Below are the code and all the weights of a small trained network. Each question names an input and a class and asks about switching units off, where a switched-off unit gives its printed mean instead of its output.

import numpy as np


def w(rows, s, z=0):
    codes = np.array(rows[::2]) - 128.0
    scale = np.full(codes.shape[1], s)
    scale[-1] = z or s
    return codes * scale


def norm(h):
    return h / np.sqrt((h * h).mean(-1, keepdims=True) + 1e-5)


def f(y):
    return y / 2 * (1 + np.tanh(0.7978845608 * (y + 0.044715 * y**3)))


def log_softmax(a):
    a = a - a.max(-1, keepdims=True)
    return a - np.log(np.exp(a).sum(-1, keepdims=True))


def net(x, mask):
    res = np.array(x, float).reshape(1, 2) / 4 @ E
    u = 0
    for l in range(4):
        y = f(norm(res) @ A[l][:, :-1].T + A[l][:, -1])
        res = res + np.where(mask[u : u + 7], y, B[l][:, -1]) @ B[l][:, :-1]
        u += 7
    return log_softmax(norm(res)[-1] @ U[:, :-1].T + U[:, -1])


A, B = {}, {}
E = w([
[221,2,133,145],'x0',
[82,66,42,34],'x1',
],0.0092)
A[0] = w([
[128,130,184,90,4],'0.n0',
[98,210,113,133,101],'0.n1',
[147,121,101,1,161],'0.n2',
[178,194,135,207,110],'0.n3',
[141,55,175,139,95],'0.n4',
[56,141,106,141,108],'0.n5',
[157,143,196,62,46],'0.n6',
],0.0095,0.0039)
B[0] = w([
[152,141,62,118,91],'0.n0',
[135,109,189,48,218],'0.n1',
[86,152,150,253,255],'0.n2',
[85,54,94,182,251],'0.n3',
[90,125,209,76,186],'0.n4',
[84,89,178,81,168],'0.n5',
[143,157,18,131,100],'0.n6',
],0.0064,0.0039)
A[1] = w([
[157,110,11,69,17],'1.n0',
[156,112,130,131,79],'1.n1',
[175,86,131,154,28],'1.n2',
[144,112,98,151,56],'1.n3',
[111,29,184,138,146],'1.n4',
[224,93,81,78,5],'1.n5',
[70,72,86,66,169],'1.n6',
],0.012,0.002)
B[1] = w([
[115,216,99,236,144],'1.n0',
[25,95,156,121,132],'1.n1',
[139,211,128,41,173],'1.n2',
[165,240,181,119,128],'1.n3',
[37,153,118,173,254],'1.n4',
[255,103,212,76,154],'1.n5',
[221,99,102,206,209],'1.n6',
],0.0063,0.0068)
A[2] = w([
[138,167,186,144,28],'2.n0',
[174,111,21,126,63],'2.n1',
[178,26,158,179,244],'2.n2',
[220,56,169,69,40],'2.n3',
[145,106,2,133,5],'2.n4',
[190,169,150,197,161],'2.n5',
[142,40,210,68,190],'2.n6',
],0.011,0.0023)
B[2] = w([
[195,73,108,127,160],'2.n0',
[135,68,100,227,145],'2.n1',
[96,131,209,66,254],'2.n2',
[16,252,125,22,165],'2.n3',
[236,23,156,136,157],'2.n4',
[174,30,221,154,185],'2.n5',
[111,253,39,162,187],'2.n6',
],0.008,0.007)
A[3] = w([
[82,163,176,160,99],'3.n0',
[77,97,117,146,177],'3.n1',
[112,185,178,23,30],'3.n2',
[179,37,105,155,128],'3.n3',
[117,174,32,203,167],'3.n4',
[125,45,10,133,131],'3.n5',
[111,118,53,65,251],'3.n6',
],0.012,0.003)
B[3] = w([
[145,104,53,87,254],'3.n0',
[162,189,98,175,195],'3.n1',
[113,194,147,24,245],'3.n2',
[125,165,212,133,222],'3.n3',
[131,88,84,211,160],'3.n4',
[147,102,255,132,184],'3.n5',
[188,109,215,122,175],'3.n6',
],0.01,0.0052)
U = w([
[135,55,238,230,193],'0',
[84,210,141,33,181],'1',
[82,124,3,236,175],'2',
[149,70,74,119,2],'3',
],0.016,0.0065)

Each question gives the input, the list of numbers given to net, and the class t.
The units are the neurons (one row each of A and B). Each row of codes is followed by its name. A weight is (code - 128) times the scale printed after its matrix; where a second scale follows, it is the last column's (A, B and U).
mask holds one flag per neuron, layer by layer. A switched-off neuron (its flag False) gives its mean, the last column of its row in B, instead of its output. The means were averaged over made-up inputs and are rounded, as every weight is.
A unit's drop is (log p(t) with every unit on - log p(t) with that unit switched off) / (log p(t) with every unit on - log p(t) with every unit switched off).
unit that matters most: the unit with the biggest drop
k most important neurons: the k neurons with the biggest drops, biggest first
top k neurons in layer l: the k neurons of layer l with the biggest drops, biggest first
drop when u is switched off: that unit's drop, to one decimal
input [-2,-3], class 2: 2 most important neurons => 0.n3, 1.n6
input [3,-2], class 2: 3 most important neurons => 1.n4, 2.n2, 1.n6
input [0,3], class 2: most important neuron => 0.n2
input [7,-6], class 1: 3 most important neurons => 0.n2, 2.n3, 2.n2
input [-6,-6], class 0: 3 most important neurons => 2.n3, 1.n4, 1.n2
input [0,-3], class 2: 3 most important neurons => 0.n3, 1.n6, 1.n5
input [7,6], class 1: 2 most important neurons => 1.n5, 2.n2
input [0,2], class 2: 2 most important neurons => 0.n2, 1.n6
input [-3,1], class 2: top 2 neurons in layer 1 => 1.n2, 1.n4
input [8,7], class 1: top 2 neurons in layer 0 => 0.n3, 0.n4
input [0,0], class 2: 3 most important neurons => 1.n6, 2.n2, 0.n2
input [-8,-8], class 0: top 3 neurons in layer 2 => 2.n3, 2.n2, 2.n5
input [-1,1], class 2: 2 most important neurons => 0.n2, 2.n2
input [5,-3], class 1: unit that matters most => 0.n2
input [-1,-1], class 2: drop when 1.n4 is switched off => 1.1
input [-4,5], class 0: drop when 1.n6 is switched off => 0.2
input [2,-2], class 2: drop when 2.n2 is switched off => 0.4
input [2,1], class 2: drop when 2.n2 is switched off => 0.2
